Each row was made from one walk, in order. Every step used is in the known rows, and no mark comes twice. Write each row's walk.
Known rows
vofe -> zale -> kanek -> binofif -> sekiz -> darep: [ 104 -122  220  -81   45  -14 -127 -130    4  296 -485  -36  118  434
  -97  252  -51 -123   61    3 -113   62  -64 -105  191 -448   22   60
  -46  399   64 -166   -2   27 -272  287  -61  482 -328 -163  173 -368
 -107   98  155  -40   40   82 -217 -105  295   69  515   60 -441   -9
   71]
darep -> teve -> kanek -> sekiz -> vofe -> zale -> mepos: [ 221 -164   87  -48   -5  -92   44 -194  -67  310 -447   90   97  437
  176  168  -90  -64  -72 -159   39 -161  -86 -107  321 -600   33 -341
  -80  104  130 -522   95   59   10  312  -36  127 -188  -88  186  -37
  390  282  -25  -14  -61  156 -376   22  237   98  276   -1  -34   20
  100]
nonof -> teve -> mepos -> binofif -> sekiz -> darep -> zafom: [  -2 -450  111   54  290   93  -87 -250  -53  359 -422  -96  -53  176
  -69  -41 -195 -219   54 -145  160 -300 -372 -210   59 -226  -60 -593
 -263  186  542 -273  153 -198  104  209  -97  271  -52  -99  -83 -440
   54  213  246 -178 -373   39    1 -100 -238 -144   80 -197  299 -194
  -25]
darep -> mepos -> tadog -> geme -> vuzun: [ 122  207 -363 -174  -10 -265 -193 -188 -239  224 -326 -161    9  333
 -239  150  -44  123  167   29  -83 -170 -133   32  225  140 -340 -270
 -123   74  -28  307   80  405  254  187  -83  -25  192   32  -55  -64
  629   34   22 -197 -119   67 -140 -189  -14  -34  -37 -178  158   10
  -29]
zafom -> geme -> tadog -> teve -> kanek: [ 170 -211 -221  269  -72 -138 -301  -86 -343  287 -241 -152  187  182
   -9  377  135 -243  108 -106  140 -343 -100 -196    5  137  204 -359
  200    9 -118  110   38   85   62  416 -200 -313  251  -23  255  235
  580  535   92  -53 -340   -2  -21 -180 -200 -212 -390 -249  253  -11
   59]
kanek -> sekiz -> vofe -> zale -> mepos -> nonof -> teve -> geme -> vuzun -> tadog: [ 147 -276  -54   70   -3  -24  -73 -184 -144  229 -661    3   62  407
 -433  169 -298  142  107  -65  178 -499   86 -156  311 -346  512 -341
 -278  169  146 -207  101 -119 -238  288  167 -125 -125  -95  307   91
  319   26  118  -86 -137  123  134  -97  114  223  375  -96 -136   19
   60]
zale -> kanek -> binofif -> darep: [ 156 -188   97   53   40 -175  -83 -114  -44  345 -317 -108   80  487
  284  205  -17 -115  226  -49  -31   57  -79 -101  330 -337   42  -44
   88  394  147  -56  -60 -111  -11  212 -185  328 -456 -199  148 -243
  -58  181   90  -40 -130   32 -204 -135   87 -192  395  -16 -390  -98
   79]
kanek -> binofif -> vofe -> zale -> mepos -> nonof -> teve -> tadog -> geme: [  83  -69 -156  260  -13  -32 -128 -134 -134  217 -520 -197  152  390
 -427  142  168  115   86  -37   64 -307 -119  -96  232 -219  235 -430
 -103  294  296 -102   24  -26  -62  235   14 -184  -99 -113 -111  -57
  483  166  182 -182 -177  134  -64  -86   33 -355  482  -31 -346   88
  154]
vuzun -> vofe -> zale -> mepos -> darep -> teve -> geme -> nonof: [ -10  379 -258 -150   99  -76   18  -43 -225  249 -306 -102  187  436
 -683  -81 -159   84 -124  -26   56 -329  102  -60  120 -364   30 -201
 -227  170 -246  274   24  153 -330  263  -34 -178   34  -55 -439 -128
  142 -194  124  -19   -2   12 -256  -71  305  121  283   44  -93   32
 -143]
sekiz -> darep -> binofif -> zafom -> geme -> vuzun -> zale: [ 152 -472 -122 -274   91  -58 -320 -190 -255  370 -272 -276  203  526
  273  147 -216 -296  -10   30   46 -157 -126 -120  -39   87  -57   -4
  252  242  -24   52  -10  -40   84  382  -40  303   -9 -134  -65 -435
  -70  138  -61  -46 -124  -66 -306 -100  -11  146   78 -252 -107  -38
   58]
geme -> vuzun -> mepos -> tadog -> nonof -> teve: [  42   28 -221  134  102  -13 -175 -137 -157  237 -422 -186  110  309
 -540   -2 -125   89   54 -150  117 -534  -10 -160  135    8  205 -556
  -71 -106 -105   98  137   13   16  121 -117 -170   60   38  216   90
  308  128   61 -160 -311   40   49 -207 -283  199 -543 -166 -158  -64
 -120]
sekiz -> darep -> teve -> geme: [ 108   18  166 -306  111 -130 -264 -226 -149  152 -250 -140   91  383
  -40   99 -189 -201   78   32  -88 -160  -74    9  139 -335  252 -356
    6  284 -145 -347   -6  -79 -135  390  -40  319  -82  -89  -80 -378
  337   67   51 -136    7    9 -130 -103  139  -54   61  -27  142  -61
   44]
nonof -> teve -> tadog -> kanek -> binofif: [ 172 -104 -137  580  176   34 -193 -167 -155  282 -302 -152   46  186
 -249   85 -166  -54  288 -208  170 -506 -180 -185  188 -249   45 -700
  191  324  228 -139   52  -42   -7  214 -177  -24 -110  -41 -197  124
  409  410  284 -152 -343  121  -34  -38 -537 -162 -182 -124 -164   22
  -68]
geme -> nonof -> teve -> darep -> mepos: [  26 -148 -333   84  296  -88 -146 -220 -139  337 -275 -121  -48  166
 -487   91 -161   -5   26  -50  -71 -412 -112  -21   84 -178  111 -256
  -28   37  -88   -1  111 -337  -10  120 -119  -73   -5   19 -118 -131
  392   60  226 -298 -157   14  108 -163 -296  251 -432 -190  317    7
   34]
vuzun -> tadog -> kanek -> sekiz -> darep -> mepos -> nonof -> teve: [ 111 -119 -125  -51  -16  -93  -58 -251 -182  183 -522 -259 -146  192
 -215  138 -304   57  361 -105  183 -538 -120 -210  -34 -318  324 -350
 -162  254  -40 -246   12   11   23  196 -139   -7 -299   -8   21 -131
  314  129  218 -141 -283   -8 -237 -108  185 -258 -291 -158 -184 -130
  -23]
tadog -> geme -> nonof -> teve -> mepos -> zale -> kanek: [ -92  -28 -262  392  132 -194 -229  -59 -165  332 -195    3  118  106
 -287  133   58 -142   29 -152  -84 -381 -181  -66  166 -184    2 -556
  -16  -34 -198  237  132  -60   99   36  -70 -138   10   46  145   85
  357    2  209 -263 -414   82  326 -238 -230 -100 -101  -51   87   44
  -71]
geme -> tadog -> nonof -> teve -> mepos: [  55  -51 -291  191   81 -163 -210 -192 -221  154 -337 -111   62  161
 -424  110 -175 -175  123  -96  185 -496  -50 -163   30 -107  219 -336
   18   11 -228  125  128 -264  -49  198 -212 -203  321   22  120  114
  534  218  244 -208 -341   -5  223 -217 -258  -74 -294 -126  310  -41
 -104]
kanek -> tadog -> geme -> nonof: [ 137   73 -329  220  -60 -306 -220   59 -293  172 -241  -30  155  125
 -267  303  -61  -88  193   -6  -60 -241   41  184   83   38  231 -259
  376  150  -79   83   85 -272   66  180 -164 -254   51  -28  305  225
  647   -2   86 -148 -233  -57  170 -157 -185 -170 -211 -127 -115   12
    0]
kanek -> zale -> mepos -> nonof: [ 221  -78 -536    3  -15 -191   13 -154 -153  231 -163 -254  141  365
   43   20  349   69  128 -168  124   72  -74  -76   81 -305  111 -202
 -265  112   35 -317   -7  222   63  218 -224  -49 -375   29   66 -279
  105  148  155  -48  -98   56 -243 -113  275  -62  -85  -41 -404 -101
  -48]
tadog -> kanek -> binofif -> zafom -> darep -> teve -> geme -> vuzun: [ 271 -398  -86  184  164 -166 -321 -185 -274  400 -171    5  127  321
 -107  185  -29 -226  154 -172   50 -292    8 -158  165   35  223 -270
  360  266  446   57  -18 -236  367  328 -295 -102 -227 -163 -185   72
  201  259  -90  -94 -120  125 -385  -66 -104 -155  -34 -143 -276  -19
   85]
darep -> binofif -> sekiz -> vofe -> zale -> kanek -> tadog -> nonof: [ 116 -487 -138 -304  -21  -84  105  -77 -114  287 -562  -40   70  559
   41  299 -205    8  162   27   77  -22 -200  -23  251 -292 -326 -299
  169  191  295 -117  236 -143  220  142   52  248 -174  -54  295 -203
  319  -52   60  -60 -160  -37  -50  -33  -74   78  767 -171 -112   88
  149]
zafom -> geme -> nonof -> teve -> tadog: [   8 -112 -318  284  101   -3 -294  -90 -269  286 -290 -206   55  204
 -344  307   85  -77   44  -63    7 -418  -83   -7   96  -24  339 -564
  242   21 -259  195   78  -85  -34  338   -9 -195  214   65  135   53
  529  145  106 -150 -318    1  186 -274 -348   40 -462 -202  368   -5
   62]
sekiz -> darep -> mepos -> nonof -> teve -> geme -> vuzun -> tadog -> zafom: [  33  177 -165 -180  117 -107 -304 -274 -160  129 -430 -255   -6  402
 -359  116 -249  -50  226   64   34 -433  -90  -34   25  -73  165 -344
 -229  270 -220  -70  -19   62  -95  346    4  -96   37  -53  104 -274
  453  -34  175 -266  -67   -6   22 -106  111 -133 -110 -147  276  -76
  -50]
sekiz -> darep -> zafom -> geme -> vuzun: [ 153 -558  -72 -308   19  -94 -434 -172 -270  302 -415 -158  104  355
  310  230 -185 -333   65   42  -45  -70  -51  -32  -40   90  225 -156
   20  190   39 -130  -15 -251  -28  472  -67  283  132  -80   81 -448
   85  311   -3 -112 -125  -28   77 -204   99  -45 -337 -186  148 -141
   63]
vuzun -> vofe -> zale -> kanek -> tadog: [ 181  358 -132   11   37  -42  -53   50 -107  209 -227   75  163  298
 -337   49  -83 -119   24  -27   -1 -114   82  -42  133 -338 -260   43
   72  366 -278   72   28  198 -365  222 -156  -44 -163  -81 -136   -2
   51   54  168   57   87   82  -57  -28  299  129  375  -27 -436   -4
 -194]
tadog -> zafom -> geme -> nonof -> teve -> mepos -> zale -> kanek -> binofif -> sekiz: [ -28 -185  -80  593  133  -66 -237 -117  -99  423 -461   27  114  238
 -346  298  185 -264  -73 -125  -40 -279 -273 -122  148  -92  107 -362
  106  132   99  204   99   33   53  204  -73  -44  -60 -127  412   65
  220   59  106 -155 -394   73  112 -208  -96 -321  303 -119  285   59
   77]
mepos -> nonof -> teve -> darep -> zafom -> geme -> tadog -> kanek: [  91 -473 -450  144   10  -35  -86 -199 -230  276 -415 -176    3  196
 -256  135   56  -69  125 -113  249 -292 -262 -232 -123 -170  201 -651
  -26  180   96 -238   80 -265  386  286 -258 -504   43  -30 -188  -28
  474  425  151 -172 -436  125  285 -241 -162 -137 -386 -256  132 -168
   63]
darep -> binofif -> zafom -> geme -> tadog -> teve -> mepos -> zale -> kanek: [  67 -425 -222   77    8 -144 -196  -87 -282  447 -199 -111  174  415
  186  157   62 -307   38 -192  278 -109 -348 -217   29   33 -312 -330
  197  146   10   91  108  159  640  184  -26  -25   94 -108  -43  -65
   84  139  -93   17 -482    2 -112 -226 -244 -170  214 -201  178  -26
  112]
mepos -> zale -> kanek -> sekiz: [  92 -105  108  113  -92 -262   40  -81  -47  437 -240  136   -3  215
  229  144  -63 -181   16 -202    0   29 -239 -138  265 -403  -87 -325
  -47  303  -75 -332   35  217   82  106  -63  162 -371 -114  160  -20
  -54  264  223    3 -216   99  -58 -156  270 -102  452  -36 -309   58
  -73]
kanek -> zale -> mepos -> binofif -> zafom -> geme -> tadog -> teve -> nonof: [ 166 -261 -458  264 -115 -171 -133 -154 -360  412  -93 -255  203  317
   -6  114  192 -140   54 -175  258  -83 -159 -170  -35  -17  151 -399
 -234   88  232  -48   33   42  168  320 -201 -221  -45   11  -30 -141
   86  353   98  -60 -226    6 -120 -174  -64 -160 -102 -171  -47  -75
   50]
geme -> tadog -> kanek -> sekiz -> vofe -> zale -> mepos -> nonof -> teve -> darep: [ 196 -467 -224  240  -60 -156  -19 -204 -273  289 -513  -26   76  277
 -355  195 -275   -7  135 -151  209 -494 -120 -341   18 -415  215 -337
 -129  234   74 -255   64 -114  -94  222 -206 -212  -65  -53   15   71
  397  406  295 -121 -330  101  174  -95  -35  -31   81 -123 -170   41
   38]
mepos -> darep -> binofif -> zale: [  22  -94 -171 -207  -29 -280  130 -119 -250  296  -89 -230   81  564
   33  100 -171  104  180  -55   75    8 -163 -151  185 -164 -170  -47
 -106  186  291  108   73   30  242  161  -27  264 -152  -75  -83 -281
   36  -19  137  -15 -193 -220 -408 -141  -21 -225   39 -159   19  -61
   56]
vofe -> zale -> mepos -> tadog -> zafom -> geme -> nonof -> teve: [   0  296 -198  297   28   18  -96  -90 -197  240 -510 -241  118  353
 -766  120 -114  135 -101  -80  -18 -227    2  -91   82 -338   56 -333
 -216  225 -298  422   98  312 -223  257  -39  -58  125   39  217 -145
  231  -63   37  -57 -202   92  176 -178   43 -184 -248   38 -104  -33
  -43]
tadog -> kanek -> binofif -> zafom -> geme -> vuzun -> vofe: [ 283 -388 -285  238   82  -83 -224 -120 -308  469 -188   -5  216  283
  -50  181  111 -183  166 -115   92 -333   21 -185   78  211   68 -140
  411  202  253  336  -53 -159   79  294 -320 -169 -192 -134 -327  137
   67  379   13  -39 -209   91 -325  -75  -26 -104   93 -239 -446   57
   43]
teve -> darep -> mepos -> binofif: [ 222 -163 -154 -180   61 -258  -21 -154 -203  447 -175 -142  -70  302
  -31   38 -200  -81  -17   19  -69  -37 -260  -55   42  -80 -164  -30
 -217  208  314 -118   92   65  146  150 -191   86  -42 -116  -56 -347
  226  128  301 -208    6  -82 -187  -83  -26   21  244 -245  153  -40
   14]
mepos -> tadog -> nonof -> teve -> darep -> binofif -> zafom -> geme: [  47 -210 -356  148   67   19  -20 -240 -194  325 -412 -353   44  292
 -272    1 -172   83  150  -59  216 -212 -184 -148   -4   13   11 -690
  142  185  229  148  195 -196  396  209 -172 -260   94   27 -112 -112
  341  130  -74 -180 -315  108  194 -263 -423  -79 -161 -244  -32  -76
   90]
geme -> nonof -> teve -> mepos -> binofif -> zale -> kanek: [-111  -84 -171  272  210  -56  -61 -102 -135  316  -50   10  -12  244
 -396  115  -23  -47   29 -183  -54 -390 -173 -130  214 -348   82 -416
 -174  -40  -95  136  135 -260  -24   70  -68   -3 -126   92   66 -103
  140   58  159 -250 -286   10  109 -264 -261   -8 -340  -87  304  -73
  -75]
darep -> binofif -> sekiz -> vofe -> zale -> mepos: [ 136 -444  -89 -384   63  -55  113 -146 -123  317 -594 -188   73  600
   -2  181 -111   96   32   28   41  -67 -187 -100  268 -330 -397 -214
  -56  176  299    6  191  137  134  144  105  438 -144  -78  148 -423
  210 -100   60   -6 -190  -66 -237   47   55   54  752 -181  -69  105
  166]
zale -> kanek -> tadog -> geme: [ 224   20  -62  272  -80 -302 -174  102 -155  195 -216   43  150  262
  213  288    2 -163  249  -88  -63   76  -93   48  212 -307 -103 -324
  222  263 -161 -109   54    1  172  122 -130  -27 -174  -80  424  136
  367  183   50  -50 -191    9  182 -126  -10 -205  134 -110 -327 -104
  -46]
binofif -> darep -> zafom -> geme -> vuzun -> vofe -> zale -> kanek -> tadog: [  99 -328 -322 -190  -89  -57 -273  -42 -276  356 -306  -56  117  465
  168  204 -280 -305   76   87   43   31   68  -16   83  -28  -77  -83
  156  363  102  163  -36 -146   36  440 -118   -2   63 -132  -34 -274
  -22  216   52    3 -142   89   60 -185  107 -111   22  -50    6 -203
  103]
vofe -> zale -> mepos -> darep -> binofif: [  66   68  -98 -190   -5 -174  103  -48 -221  320 -406 -265  135  563
 -247   29 -228  133  -33  -90   99   25  -41 -113   92 -415 -127  -32
 -323  266    3  194   64  300  -45  195    9  251  -32  -93   79 -379
  -64 -179  195   70 -133 -113 -286  -71  194 -105  151   29 -339  -83
  -45]
vuzun -> zale -> mepos -> nonof -> teve -> geme -> tadog -> kanek -> sekiz -> vofe: [ 226 -385 -258  212  -28  -86  -26 -108 -226  265 -367 -129  195  374
 -319   84 -146   31  -13 -196  332 -506 -197 -291  105 -423  317 -520
 -184  133   56 -104   22  104  -59  162 -192 -284 -153  -85 -144  162
  304  339  142 -120 -328  141  -86  -12   61   31  326  -79 -256  -74
 -187]
zale -> mepos -> darep -> binofif: [ 102 -153 -117 -177   33 -306  179  -60 -245  349 -420 -375  108  582
  141  -15 -163  172   96 -156  200  -10 -174 -139  122 -346 -130 -299
 -287  189  142   96   48  197  231  116  -26  194 -117 -113   78 -369
   35 -101  125   52 -318 -216 -344  -55   65 -288  119 -142 -252 -129
  -42]
darep -> teve -> kanek -> binofif -> sekiz -> vofe -> zale -> mepos: [ 195 -194  101  -92    1  -47   36 -210  -22  326 -535   25  101  502
  137  193  153  -13  -66 -127   34 -131 -151  -90  338 -450  -64 -397
  -41   88  355 -472  102   76  120  311  -86  160 -292 -136  137 -136
  476  278  -38  -66  -65  207 -469   45  223  -43  475   23  -62   53
  181]
darep -> zafom -> geme -> nonof -> teve -> mepos: [  41 -574 -324   40  133    6 -360  -95 -254  332 -400  -68   43  201
 -104  199   45 -244  -22 -115   84 -186 -156  -30    1   33  278 -350
    3  -47  120   36  122 -334  279  297  -73  -11  272  -19  -42 -159
  223  162  -76 -145 -403   34  192 -310 -208  -41 -529 -146  539 -202
   53]
zale -> mepos -> binofif -> sekiz -> vofe: [ 160 -242   50 -173  -39 -172  232 -103 -160  396 -442 -196    6  428
   76  106  -45  119  -18  -38   48 -113 -200  -95  238 -315 -134 -541
 -322  150  317   61  123  104   25  106  -49  176 -209  -61  258 -382
  194  117  148  -60 -217  -93 -139   31  236 -245  634 -231 -114   -3
   39]
binofif -> darep -> zafom -> geme -> nonof -> teve -> mepos -> zale: [ -85 -465 -309 -119   62  -43 -217 -200 -237  458 -217 -161   -6  277
   34   99 -125 -291   -7  -44  126 -166 -163  -59   21  -15  149 -406
   -2  190  285   97   38 -230  225  302 -130   87   62  -63  -94 -400
   17   83  181 -158 -431  103  158 -279 -133 -295 -234    7  435 -213
  148]
geme -> vuzun -> tadog -> zafom -> darep -> binofif -> sekiz: [ 130  -86 -222  153   44 -199 -325 -167 -218  203 -587 -219  -65  372
 -188  224 -270 -146   54   47  -95 -430  126 -150  147   92  -85   34
   25  149  100  323  143   88  246  275   31    4   22 -107  614  -87
  344  -82  -15  -54 -139  -87 -322  -52   18 -134 -126 -335   78   16
   34]
nonof -> teve -> geme -> vuzun -> vofe -> zale -> kanek -> sekiz -> darep: [  43 -111   57  289  330  109 -305 -150  -80  253 -401   60  153  305
 -383   34 -444 -156  146  -94   10 -447    4 -243  282 -328  102 -442
  -43  290 -131 -102    2  -88 -458  382   66  -65  -35 -118 -173    9
   55  296  218 -115  -85  128  148  -46 -209  320  162 -139 -112   47
 -141]
zale -> mepos -> nonof -> teve -> kanek: [ 113   15 -226   99  118  -68  165 -122  -65  260 -376 -289   90  351
  -17  -11  190  153   97 -220  253 -201 -145 -153   97 -543   40 -789
 -231  165  -77 -153   23   74  149  163 -155 -352 -168   -8  152 -118
  331  200  127  -75 -338   80  -31  -19   77 -214 -179 -127 -283 -163
 -100]

Write each row's walk
[ 157  -55  222 -178  101 -275 -180  -76 -154  245  -26    2  -66  330
  -51  130   10 -317  -97 -231   -8  -31 -226  -79  167 -436   55 -183
  -47  246  301 -315  112  138  418  257 -227  139 -216  -37  417 -262
  258  -34  -31  -66   54   42 -150 -186  177 -323 -153  -51  198 -320
  -34]	zafom -> darep -> teve -> mepos -> binofif -> zale -> kanek -> tadog
[ 232 -577 -168   11 -104  -73 -238  -27 -254  381 -327  155  165  355
 -168  356 -102 -155    3  -31   55 -143  -50   31  104 -127  199 -181
  -49  109  282 -180  200 -380   23  227  -44   14 -111  -18  329   20
  319  151   56 -174  -16  170  535 -200  -75  164  114  -32   90  -69
  183]	sekiz -> vofe -> zale -> kanek -> tadog -> teve -> darep -> zafom -> geme -> nonof
[ 170 -470 -662  251   40 -105 -142 -187 -312  419 -212 -375  211  374
    1   11  142   34  108 -202  191  -60 -181 -177  -52   -1   37 -323
 -115   54  339 -148   80   99  364  229 -197 -110 -235   42 -115 -267
   52  191  -70 -113 -242   93 -199 -212 -261  -26 -296 -134 -242  -44
  134]	kanek -> zale -> mepos -> tadog -> teve -> darep -> binofif -> zafom -> geme -> nonof
[ 141 -423 -207  103 -122  -76 -110 -125 -340  286 -525  -92  117  332
 -332  368   19  -10   80 -143  207 -396 -163 -258   46 -213  329 -463
    1  103 -181   25   41  141  -94  379 -112 -263  100   10  180   87
  493  387  161  -33 -387   66  284 -205   72 -156  -32 -164   43  -16
   88]	zafom -> geme -> tadog -> kanek -> sekiz -> vofe -> zale -> mepos -> nonof -> teve
[ -21 -361   53   36  149   90 -175 -141  -95  369 -486  -43  130  437
 -152  272 -322 -171   36  -68  -19  -89 -114 -165  118 -444   86  -89
  134  328 -235  -82   28 -159 -145  338   85  262  -91  -89   47 -283
 -198   95  -17   -7 -153   14  -18 -203   10  296  140  -77 -158    1
  127]	vofe -> zale -> kanek -> sekiz -> darep -> binofif -> zafom -> geme -> nonof -> teve
[  85 -313   82  -39  -39  -46 -225 -108 -168  309 -477  -39  162  494
   42  330 -292 -257   53  -22   -6   29  -92 -200   82 -363    9  124
  136  390 -261 -129  -12   60 -107  396   49  306   17 -152  133 -269
 -145  184  -27   74 -130  -23 -125 -198  176  172  353  -69 -172    9
  123]	vofe -> zale -> kanek -> sekiz -> darep -> binofif -> zafom -> geme -> tadog
[  51 -432 -236 -145  136   74  -69 -169  -95  337 -563 -115  126  511
 -498   65  -15   76  -80  -60  137 -467 -145 -212  116 -160   41 -394
 -149  -56  217 -231  187  -23  131  131   45  -88 -102  -74  236 -139
  259  -11  169 -148 -253   56   10 -101 -176  479  120 -223  -83    4
  110]	geme -> vuzun -> mepos -> nonof -> teve -> darep -> binofif -> sekiz -> vofe -> zale
[ -33 -394 -200 -121  215   12   98 -252 -107  349 -443 -120   80  370
 -408   33 -235   16   85  -76  283 -369 -184 -139  112 -249   56 -505
 -158    5  483  118  268 -373   60  106  -34   85   34   11  123 -159
  246 -163  325 -224 -257   16  116 -133 -260   85  333 -106  160  -74
   47]	tadog -> nonof -> teve -> mepos -> darep -> binofif -> sekiz -> vofe -> zale
[ 241 -241   70  149  -75  -75  -41 -171 -165  314 -632   -4  150  401
 -294  275 -210   42    4  -19   41 -203  -12 -112  268 -286  291  -82
 -105  297  281  -10  102  103 -316  296   23  208  -77 -105  422  -12
  206   47   10    3  -97   70   95  -99  214   -7  587  -88 -146   61
  124]	kanek -> sekiz -> vofe -> zale -> mepos -> tadog -> zafom -> geme
[  92 -353 -301  177   32 -126 -149  -31 -230  270 -487  -14  131  247
 -390  279 -240  -33  130   26  -14 -322 -128   61  100  -65   -9 -358
  293  162  321 -129  224 -330  118  164  -32 -141  -17  -60  264   50
  647  -17  178 -221 -238   31  342  -73 -404   39  227 -166  -12  107
  173]	kanek -> tadog -> geme -> nonof -> teve -> darep -> binofif -> sekiz -> vofe -> zale
[ 124  -95  -73    0  -63  -99   -9 -154 -147  255 -523 -173  100  415
 -376  125   68  167   53  -25   11 -146  -14  -74  221 -122  262 -148
 -157  226  341   34   63  -93 -133  210  -86   17 -196  -86  -33 -175
  275   95   81 -149  -29   99 -190 -137  220 -375  432   12 -475   60
  126]	kanek -> binofif -> vofe -> zale -> mepos -> tadog -> nonof
[ 125 -345   48  -31  119   59   19 -210  -12  295 -687 -100  126  463
 -431  180  170  180  114  -38  174 -261 -148 -106  328 -254  307 -489
 -100  256  572 -210   72 -141  -74  261  -21   18 -311 -193   34 -130
  361   71  119 -147 -161  165  -36  -22   62  -34  828  -51 -198   61
  179]	kanek -> binofif -> sekiz -> vofe -> zale -> mepos -> nonof -> teve -> geme
[-109 -465 -219   27  310  -31   47 -241 -128  366 -428  -81   -5  333
 -351  118  -41   73   79 -123  144 -522 -220 -110  183 -160   44 -467
 -114  -80  431   -5  235 -368  163   85   48  125 -136   -9   43 -182
  328 -215  210 -212 -386  -16  -27 -176 -384  174   90 -188  413  -16
  113]	geme -> nonof -> teve -> mepos -> darep -> binofif -> sekiz -> vofe
[   6 -259 -432  318  206 -116 -250 -148 -228  339 -277 -202  165  200
 -304  117 -172  -96   83   23  -87 -376  -77  -58   69   -3   -9 -354
  274   76   -3  313  134 -435  236  106  -82 -188  137  -32 -116  -29
  369   35   16 -259 -362  -46  175 -134 -449   93 -147 -268   88  114
  135]	tadog -> geme -> nonof -> teve -> darep -> binofif -> zafom
[ 130  -41 -266  224   42 -170 -293  -36 -208  285 -383   85  263  282
 -198  173 -214 -170   39   46 -170 -309  131 -129  265  -99 -116  -27
   80  131 -202  407   24   24 -265  254  -19 -132  119  -77   45  185
  193  173  107  -71  -92   45  -35  -98   96  264  342 -200 -346  152
  -85]	tadog -> geme -> vuzun -> vofe -> zale -> kanek -> sekiz
[ 128   34  -60   67  163   40  -18 -153  -47  338 -389 -236  146  391
 -332   43  120    9  -46 -198  223 -126   -7 -169   26 -421  167 -305
  -92  382  205  -88   -8   53   85  318 -207 -247 -173 -120  143 -223
   34   69   38  -24  -70  168 -157  -19  205  -96  -36   26 -476 -150
   -6]	vofe -> zale -> mepos -> nonof -> teve -> kanek -> binofif -> zafom -> darep
[ 104 -252 -121 -128   10  -38  125 -176 -120  276 -696 -218   74  612
 -186  167 -171  158   51   42   33 -104 -205 -128  262 -280 -494 -285
  -95  269  389  117  225  262  171  143   84  359 -121  -80  210 -360
  277 -147  -35  -15 -231  -16 -194   30   -3 -126  809 -171  -55  137
  148]	darep -> binofif -> sekiz -> vofe -> zale -> mepos -> tadog -> zafom
[   5 -331 -163  147   90   88    7 -283 -140  334 -528 -316   81  316
   39   96 -285   25  276 -127  272 -299 -208 -222   20  -60  126 -789
  210  236  311 -130  116 -236  203  355 -152 -203    5    4  -25 -111
  252  297  -97 -143 -356   95  -36 -196 -375  -95 -103 -225 -144  -28
   57]	mepos -> tadog -> nonof -> teve -> kanek -> sekiz -> darep -> binofif -> zafom -> geme
[ 149 -595   -3 -218   75    6 -321 -192 -202  348 -629    1  152  315
   11  189 -456 -311   15   35   14 -228   23 -151   33  -99  351  104
   44  327  144 -222  -52 -268 -394  518  -18  237   91 -168 -125 -261
 -131  303   49   -7  -55   -5 -165 -148  228  275  140 -181 -117   -2
   29]	kanek -> sekiz -> darep -> zafom -> geme -> vuzun -> vofe -> zale
[ 101 -138   -1  437  -38 -126 -299  -40 -137  416 -497    0  204  383
 -193  324  159 -260 -101  -77  -83 -188 -188 -150  175   45   68 -232
  142  112    1  176   41  291   43  228  -63  -12  -55 -192  573  108
  139  199   39  -50 -317   -4  -50 -138   90 -241  353 -175   -6   92
   70]	tadog -> zafom -> geme -> vuzun -> mepos -> zale -> kanek -> binofif -> sekiz
[ -31  147 -155  -51  -47 -119 -137 -112 -134  300 -417 -114   87  496
 -383  255 -131   73  117   28 -137  -43  -48  -18  251 -243  -66   22
  -90  311  -45  266    7  156  -98  239  -99  183 -144  -61    7 -241
  137  -92   76 -147  -54  116 -117 -249  103  -42  280  156 -250   12
   65]	vofe -> zale -> kanek -> binofif -> darep -> mepos -> tadog -> geme -> nonof
[ 295 -128 -168  357   42 -249 -384   -9 -191  291 -209   60  147  346
  -40  226 -197 -350 -119 -104  -59 -215   34  -98  162  -68  -67   90
  137  203   -4  151   49  106   93  248 -191  -91 -105 -139  504  183
  159  216   22  -48   27   94 -172  -61   43  118  -76 -194 -256 -124
 -213]	geme -> vuzun -> zale -> kanek -> tadog -> zafom -> darep
